Below are the code and all the weights of a small trained network. Each question names an input and a class and asks about switching units off, where a switched-off unit gives its printed mean instead of its output.

import numpy as np


def w(rows, s, z=0):
    codes = np.array(rows[::2]) - 128.0
    scale = np.full(codes.shape[1], s)
    scale[-1] = z or s
    return codes * scale


def f(y):
    return np.maximum(y, 0)


def log_softmax(a):
    a = a - a.max(-1, keepdims=True)
    return a - np.log(np.exp(a).sum(-1, keepdims=True))


def net(x, mask):
    res = np.array(x, float).reshape(1, 4) / 4 @ E
    y = f(res @ A[0][:, :-1].T + A[0][:, -1])
    res = res + np.where(mask, y, B[0][:, -1]) @ B[0][:, :-1]
    return log_softmax(res[-1] @ U[:, :-1].T + U[:, -1])


A, B = {}, {}
E = w([
[140,118,123,126,111,122,118,132,141,144,125],'x0',
[24,100,118,111,115,126,123,144,124,153,9],'x1',
[167,157,78,120,138,226,153,56,83,235,102],'x2',
[174,138,217,114,210,145,84,93,215,152,86],'x3',
],0.014)
A[0] = w([
[133,121,111,119,157,170,123,103,108,150,151,123],'N0',
[156,131,68,130,80,118,146,136,78,113,255,247],'N1',
[127,127,83,125,112,125,123,118,109,133,142,118],'N2',
[39,117,63,139,79,117,134,159,76,129,74,171],'N3',
[142,128,92,133,88,119,136,144,93,122,177,186],'N4',
[118,138,151,117,131,129,132,136,138,106,137,150],'N5',
[195,141,184,131,171,154,121,115,157,128,192,190],'N6',
[108,132,124,133,131,135,125,114,117,158,116,94],'N7',
[169,123,128,151,133,132,136,106,135,153,146,119],'N8',
[118,118,144,129,127,65,121,159,154,82,133,253],'N9',
[134,124,101,122,123,153,151,105,135,140,114,102],'N10',
[93,151,134,118,133,128,119,116,147,147,156,101],'N11',
[181,121,168,131,162,113,120,87,165,138,193,141],'N12',
[99,121,92,130,93,103,160,108,117,135,120,93],'N13',
[153,147,97,130,132,218,143,85,86,200,112,130],'N14',
[167,130,120,144,161,131,139,98,167,151,112,103],'N15',
[96,133,96,134,81,113,134,123,121,117,117,123],'N16',
[66,119,125,125,125,114,115,136,131,128,102,161],'N17',
[95,125,163,123,151,133,118,121,163,145,50,49],'N18',
[103,122,175,122,160,130,110,122,177,147,33,94],'N19',
],0.016,0.0077)
B[0] = w([
[159,116,135,112,112,108,145,96,125,132,106,164],'N0',
[71,117,137,252,144,123,143,53,122,135,94,251],'N1',
[123,114,100,145,149,134,112,150,122,141,109,157],'N2',
[79,97,87,61,116,117,124,212,107,147,130,208],'N3',
[88,127,127,166,133,119,129,76,123,148,116,193],'N4',
[125,124,126,128,132,129,113,135,142,130,150,149],'N5',
[196,149,152,82,116,129,119,126,155,109,140,207],'N6',
[130,134,115,148,139,146,113,153,117,151,114,147],'N7',
[156,153,146,115,130,135,145,108,121,117,132,157],'N8',
[66,146,151,135,124,80,117,157,173,71,180,204],'N9',
[119,126,120,145,152,155,108,158,126,150,117,154],'N10',
[123,135,120,119,146,125,152,129,125,145,150,131],'N11',
[172,142,131,123,129,160,97,183,128,120,173,192],'N12',
[122,116,100,105,115,140,127,155,121,132,131,158],'N13',
[172,111,99,98,130,202,130,92,85,189,65,223],'N14',
[144,125,152,101,115,113,133,83,128,121,136,163],'N15',
[92,133,127,83,144,118,147,135,120,123,127,161],'N16',
[111,124,132,107,118,98,151,112,135,121,125,164],'N17',
[103,123,129,201,151,135,120,64,108,128,126,175],'N18',
[125,140,134,226,129,130,140,79,136,125,120,194],'N19',
],0.03,0.031)
U = w([
[33,115,182,252,159,71,105,58,153,70,195,253],'0',
[165,94,74,249,175,180,190,50,98,154,41,192],'1',
[227,207,158,149,107,113,65,218,241,20,221,114],'2',
[254,162,190,13,92,195,111,63,121,128,138,57],'3',
[39,52,101,34,62,24,176,188,129,77,161,80],'4',
[122,41,27,45,119,194,119,204,55,183,91,22],'5',
],0.0068,0.0026)

Each question gives the input, the list of numbers given to net, and the class t.
The units are the neurons (one row each of A and B). Each row of codes is followed by its name. A weight is (code - 128) times the scale printed after its matrix; where a second scale follows, it is the last column's (A, B and U).
mask holds one flag per neuron, in row order. A switched-off neuron (its flag False) gives its mean, the last column of its row in B, instead of its output. The means were averaged over made-up inputs and are rounded, as every weight is.
A unit's drop is (log p(t) with every unit on - log p(t) with that unit switched off) / (log p(t) with every unit on - log p(t) with every unit switched off).
The circuit of an input: a set's keep is (log p(t) with only the set's units on - log p(t) with every unit switched off) / (log p(t) with every unit on - log p(t) with every unit switched off). Starting from the 12 units with the biggest drops (on a tie, the unit counted first), units are removed one at a time, each time the one whose removal leaves the highest keep (on an exact tie, the one counted first), for as long as the keep stays at least 0.8.
units of the circuit, in order: the units of the circuit, biggest drop first
top k neurons: the k neurons with the biggest drops, biggest first
drop of u: that unit's drop, to one decimal
input [-7,-6,0,8], class 2: top 2 neurons => (N14 N12)
input [5,1,-5,-4], class 4: units of the circuit, in order => (N3)
input [3,5,-3,1], class 0: top 2 neurons => (N19 N18)
input [-3,1,0,-6], class 4: top 3 neurons => (N3 N14 N19)
input [5,0,-4,-6], class 0: top 2 neurons => (N1 N4)
input [-5,1,-4,1], class 0: top 2 neurons => (N3 N6)
input [5,0,8,8], class 3: top 3 neurons => (N1 N6 N15)
input [-3,-8,-5,2], class 2: top 2 neurons => (N6 N12)
input [-1,1,-3,-7], class 4: top 2 neurons => (N3 N19)
input [5,1,-1,8], class 0: top 3 neurons => (N19 N18 N14)
input [5,5,3,0], class 5: top 2 neurons => (N1 N3)
input [-4,1,8,-5], class 5: top 2 neurons => (N3 N19)
input [4,6,0,-1], class 4: top 2 neurons => (N14 N3)
input [-4,-1,-6,7], class 2: units of the circuit, in order => (N1)
input [0,3,-2,0], class 4: drop of N17 => 0.0
input [-4,1,8,-3], class 5: drop of N19 => 0.1
input [-5,8,7,-1], class 5: drop of N3 => 0.6
input [-6,-1,-5,2], class 2: drop of N1 => 0.3
